[[-42 -39 -22  -7 -47  10  61   7   7  12  73 -27  -9  63]
 [ 10 -13 -19   9  -5  30  52  -8  42  35  46   4  -4  32]
 [ 39   5 -20   2  -4  -2  49 -29  39 -12  36 -36   2   1]
 [ 13  18  -5  28  -1  31  40  -9  36  17  21  10  17  20]]
->
[[ 13  18  -5  28  -1  31  40  -9  36  17  21  10  17  20]
 [ 39   5 -20   2  -4  -2  49 -29  39 -12  36 -36   2   1]
 [ 10 -13 -19   9  -5  30  52  -8  42  35  46   4  -4  32]
 [-42 -39 -22  -7 -47  10  61   7   7  12  73 -27  -9  63]]

[[ -7  29  33 -51  25  32  11  25]
 [-43 -46 -22 -52 -18 -18 -24 -17]
 [ -2   7 -23   5 -18 -21  19 -17]
 [ 34  14 -17   7   5 -13  35  13]
 [-26  19  23 -69  30  19 -17  -3]]
->
[[ -7  29  33 -51  25  32  11  25]
 [-26  19  23 -69  30  19 -17  -3]
 [ 34  14 -17   7   5 -13  35  13]
 [ -2   7 -23   5 -18 -21  19 -17]
 [-43 -46 -22 -52 -18 -18 -24 -17]]

[[ 33  14 -10 -17 -12  20  21 -32   6 -18  13 -14]
 [ -6 -22  27  37 -19  36 -22  12  18  16  21  -9]
 [-29  17 -16   7  21   6 -30  39  24 -17  -9  29]
 [ -6 -24  27  36 -19  36 -21  11  20  18  20  -9]
 [ 13  -1  68 -10 -31   9   4  14 -12  33  -7 -21]
 [  5 -47   2   5   0 -13 -21  -7 -12  30  36 -14]
 [ -8 -23  26  35 -19  36 -21  11  20  17  21 -10]
 [-30 -37   1  32   4 -27   9  -8 -19  32 -17  -5]]
->
[[-29  17 -16   7  21   6 -30  39  24 -17  -9  29]
 [ 33  14 -10 -17 -12  20  21 -32   6 -18  13 -14]
 [ 13  -1  68 -10 -31   9   4  14 -12  33  -7 -21]
 [ -6 -22  27  37 -19  36 -22  12  18  16  21  -9]
 [ -8 -23  26  35 -19  36 -21  11  20  17  21 -10]
 [ -6 -24  27  36 -19  36 -21  11  20  18  20  -9]
 [-30 -37   1  32   4 -27   9  -8 -19  32 -17  -5]
 [  5 -47   2   5   0 -13 -21  -7 -12  30  36 -14]]

[[ 45  22   2  19   0  25  20  70  -9 -12 -32   7]
 [ 30  29   2   1  31  -3  29   8  -9 -33 -32 -21]
 [ 22 -30   2  19  32  25  14   8  -9 -48 -42  44]
 [ 22  34   2  20   0  25  14  76 -12 -12 -32   7]
 [ 22 -32   2 -13  54   2  14   7  -9 -31 -34  30]
 [ 32  56 -11  33   0  25  14  39  -9 -12 -32 -23]]
->
[[ 32  56 -11  33   0  25  14  39  -9 -12 -32 -23]
 [ 22  34   2  20   0  25  14  76 -12 -12 -32   7]
 [ 30  29   2   1  31  -3  29   8  -9 -33 -32 -21]
 [ 45  22   2  19   0  25  20  70  -9 -12 -32   7]
 [ 22 -30   2  19  32  25  14   8  -9 -48 -42  44]
 [ 22 -32   2 -13  54   2  14   7  -9 -31 -34  30]]

[[ 5  5  4 -1 15  6  7  8 13  0  7  6]
 [17 18 11 -4 40 18 18 21 44  0 20 21]
 [17 17 12 -1 54 20 24 27 37  1 22 18]
 [12 12 10 -3 40 16 15 20 60  4 17 28]
 [20 20 16 -6 56 25 22 31 71  4 27 33]]
->
[[20 20 16 -6 56 25 22 31 71  4 27 33]
 [17 18 11 -4 40 18 18 21 44  0 20 21]
 [17 17 12 -1 54 20 24 27 37  1 22 18]
 [12 12 10 -3 40 16 15 20 60  4 17 28]
 [ 5  5  4 -1 15  6  7  8 13  0  7  6]]

[[ -8  11   5  -4]
 [-49 -19  -5   0]
 [-35 -74  70  35]
 [ 67  24  -1  39]
 [ 14  44 -68 -22]
 [ 26  13  20  28]
 [ 65   1 -12  71]
 [-84  28 -34 -75]]
->
[[ 14  44 -68 -22]
 [-84  28 -34 -75]
 [ 67  24  -1  39]
 [ 26  13  20  28]
 [ -8  11   5  -4]
 [ 65   1 -12  71]
 [-49 -19  -5   0]
 [-35 -74  70  35]]

[[  0 -37]
 [ 62 -27]
 [-59  10]]
->
[[-59  10]
 [ 62 -27]
 [  0 -37]]

[[ 20  -6  18 -22 -11  -1  49 -12 -30 -18  -3 -13]
 [ 22   3 -25  22   7  39 -40   6 -28 -30 -12   0]
 [ -4   2  11  -9 -20  28  -2  24  46 -29 -31  -5]
 [  3  -9   7   9  -1  15  22 -15 -62 -21  15 -17]
 [  7   1 -25  24   6  26  53  -2   6   2  -7  -8]]
->
[[ 22   3 -25  22   7  39 -40   6 -28 -30 -12   0]
 [ -4   2  11  -9 -20  28  -2  24  46 -29 -31  -5]
 [  7   1 -25  24   6  26  53  -2   6   2  -7  -8]
 [ 20  -6  18 -22 -11  -1  49 -12 -30 -18  -3 -13]
 [  3  -9   7   9  -1  15  22 -15 -62 -21  15 -17]]

[[-31  28 -27  -2]
 [ 12  12  19  40]
 [ 37  37  59 -76]]
->
[[ 37  37  59 -76]
 [-31  28 -27  -2]
 [ 12  12  19  40]]
---
[[-83 -55]
 [-69 -61]
 [-79 -58]
 [-74 -59]
 [-71 -60]]
->
[[-83 -55]
 [-69 -61]]

[[-64 -20]
 [-31  -4]
 [ 12 -29]]
->
[[-64 -20]
 [-31  -4]]

[[-65 -19  47   0 -50]
 [-38  24   1   0 -28]
 [ 36   6  11   1  14]]
->
[[-65 -19]
 [-38  24]]

[[  2 -20  31  21]
 [-54 -65  -4 -31]
 [ -4 -14  27   2]
 [  0  -3 -31 -20]
 [ 14  34 -31  19]]
->
[[  2 -20]
 [-54 -65]]

[[-79 -67]
 [-19   3]
 [-39 -39]
 [ 48  35]]
->
[[-79 -67]
 [-19   3]]

[[-23  11  85 -11]
 [ 21   1 -15 -69]
 [  2  27  33 -17]]
->
[[-23  11]
 [ 21   1]]

[[-66 -59]
 [ 29   7]
 [-10  -8]
 [-71 -12]]
->
[[-66 -59]
 [ 29   7]]
---
[[ -4  25   0 -23  -5 -15  30   8  17 -19  49  13 -21 -75]
 [ -5 -20   0  -9  -1 -22   4  11   8  -2  30  -8 -10   4]
 [-15 -48   3 -24   3 -50  20  41  18 -11  61 -28 -28   6]]
->
[[ -4  25   0 -23  -5 -15  30   8  17 -19  49  13 -21 -75]
 [-15 -48   3 -24   3 -50  20  41  18 -11  61 -28 -28   6]]

[[ 22  -9   8 -35  21]
 [ 31  28 -15 -21   0]
 [  1  -4 -49  26  55]
 [-17  -7 -61  35   7]
 [-28  19 -23  46  12]]
->
[[ 22  -9   8 -35  21]
 [  1  -4 -49  26  55]
 [-28  19 -23  46  12]]

[[ 19   6 -22 -10  44  50  -7  17]
 [-21  -8  26   3 -45 -42   5 -24]
 [ 16  10 -27  33   3 -42   7  41]
 [ 25  12 -37  24  27 -11   2  46]
 [ 18  10 -29  32   6 -39   7  42]
 [-24 -12  35 -27 -22  19  -4 -46]
 [ 11   2 -11 -19  39  59  -8   2]
 [-26 -12  37 -19 -34  -2   0 -44]
 [-23 -12  35 -28 -21  20  -4 -46]
 [  3  -2   1 -27  30  62  -8 -13]]
->
[[ 19   6 -22 -10  44  50  -7  17]
 [ 16  10 -27  33   3 -42   7  41]
 [ 18  10 -29  32   6 -39   7  42]
 [ 11   2 -11 -19  39  59  -8   2]
 [-23 -12  35 -28 -21  20  -4 -46]]

[[ 20  10 -18  -4   7 -63 -10 -15   3   6]
 [-37   0 -22  10   1  45  14  -7  12  -4]
 [ 28  -1 -26   8  -8   5 -24  52  14 -20]
 [ 30   6 -14  26 -17 -59 -62  -4  46  11]]
->
[[ 20  10 -18  -4   7 -63 -10 -15   3   6]
 [ 28  -1 -26   8  -8   5 -24  52  14 -20]]

[[ 17  23  12 -37  12 -37  15 -13  15  -2 -38 -24  47 -12 -49]
 [ 17 -33  12 -37  12 -31  15  36  61  -2 -38 -24  -2 -12 -33]]
->
[[ 17  23  12 -37  12 -37  15 -13  15  -2 -38 -24  47 -12 -49]]

[[ -2  -5  11   7 -21  76 -35  16  -1  50  53]
 [ 41  14  -6  -1   3   1  -9   2   9   4   8]
 [  5  -4   1  -7  16  63 -40  12   1  43  51]
 [-57  -5 -13  -8  18  13  28   6   3 -16   3]
 [ 37   6   1   0 -42   8  13  -2  15  10  -2]
 [-18   9  11  16  10  13 -25   4 -16   3   8]
 [ -1  10   0   6  13  14  -8  10   0   0  16]
 [ 15  11  10  23  -4 -50   6  -8  -2 -32 -34]]
->
[[ -2  -5  11   7 -21  76 -35  16  -1  50  53]
 [  5  -4   1  -7  16  63 -40  12   1  43  51]
 [ 37   6   1   0 -42   8  13  -2  15  10  -2]
 [ -1  10   0   6  13  14  -8  10   0   0  16]]

[[-21 -16 -76]
 [-16  -6 -77]
 [  2 -86 -20]
 [ 17 -85  -9]]
->
[[-21 -16 -76]
 [  2 -86 -20]]

[[ -3 -21 -10 -14  -8   0 -12]
 [ 19 -21  10   4 -11  11 -12]
 [ 72  12  15   1  25  13 -21]
 [-34  40  22  41 -25  77  73]
 [ 12 -24  -6  -9  44  24  27]
 [ 57  18   4  -6  31  -7 -25]
 [ -6   3 -27 -29  48   7  32]
 [ 53  17   0   2  20  -4 -36]
 [-15 -37 -15 -22 -11  -6  -3]
 [-18  19  -6  -3  -1 -16 -16]
 [-19 -23 -15 -25  27   3  29]
 [ 75  -7  48  20  19 -11  -9]]
->
[[ -3 -21 -10 -14  -8   0 -12]
 [ 72  12  15   1  25  13 -21]
 [ 12 -24  -6  -9  44  24  27]
 [ -6   3 -27 -29  48   7  32]
 [-15 -37 -15 -22 -11  -6  -3]
 [-19 -23 -15 -25  27   3  29]]

[[-35 -52   0 -51 -63]
 [ 42   4   7 -42  21]
 [ -8   2 -33  76 -22]
 [-23  42  45  -8  32]
 [-37 -79 -53  -9 -46]
 [ 10  52  14 -14  26]
 [-17 -35 -27  17 -16]
 [ 21  58 -16 -24  44]
 [-38 -53 -37 -24 -24]
 [-35 -27  -7  27 -25]
 [ 11 -42  14 -36 -18]
 [-63 -46 -15 -26 -83]]
->
[[-35 -52   0 -51 -63]
 [ -8   2 -33  76 -22]
 [-37 -79 -53  -9 -46]
 [-17 -35 -27  17 -16]
 [-38 -53 -37 -24 -24]
 [ 11 -42  14 -36 -18]]
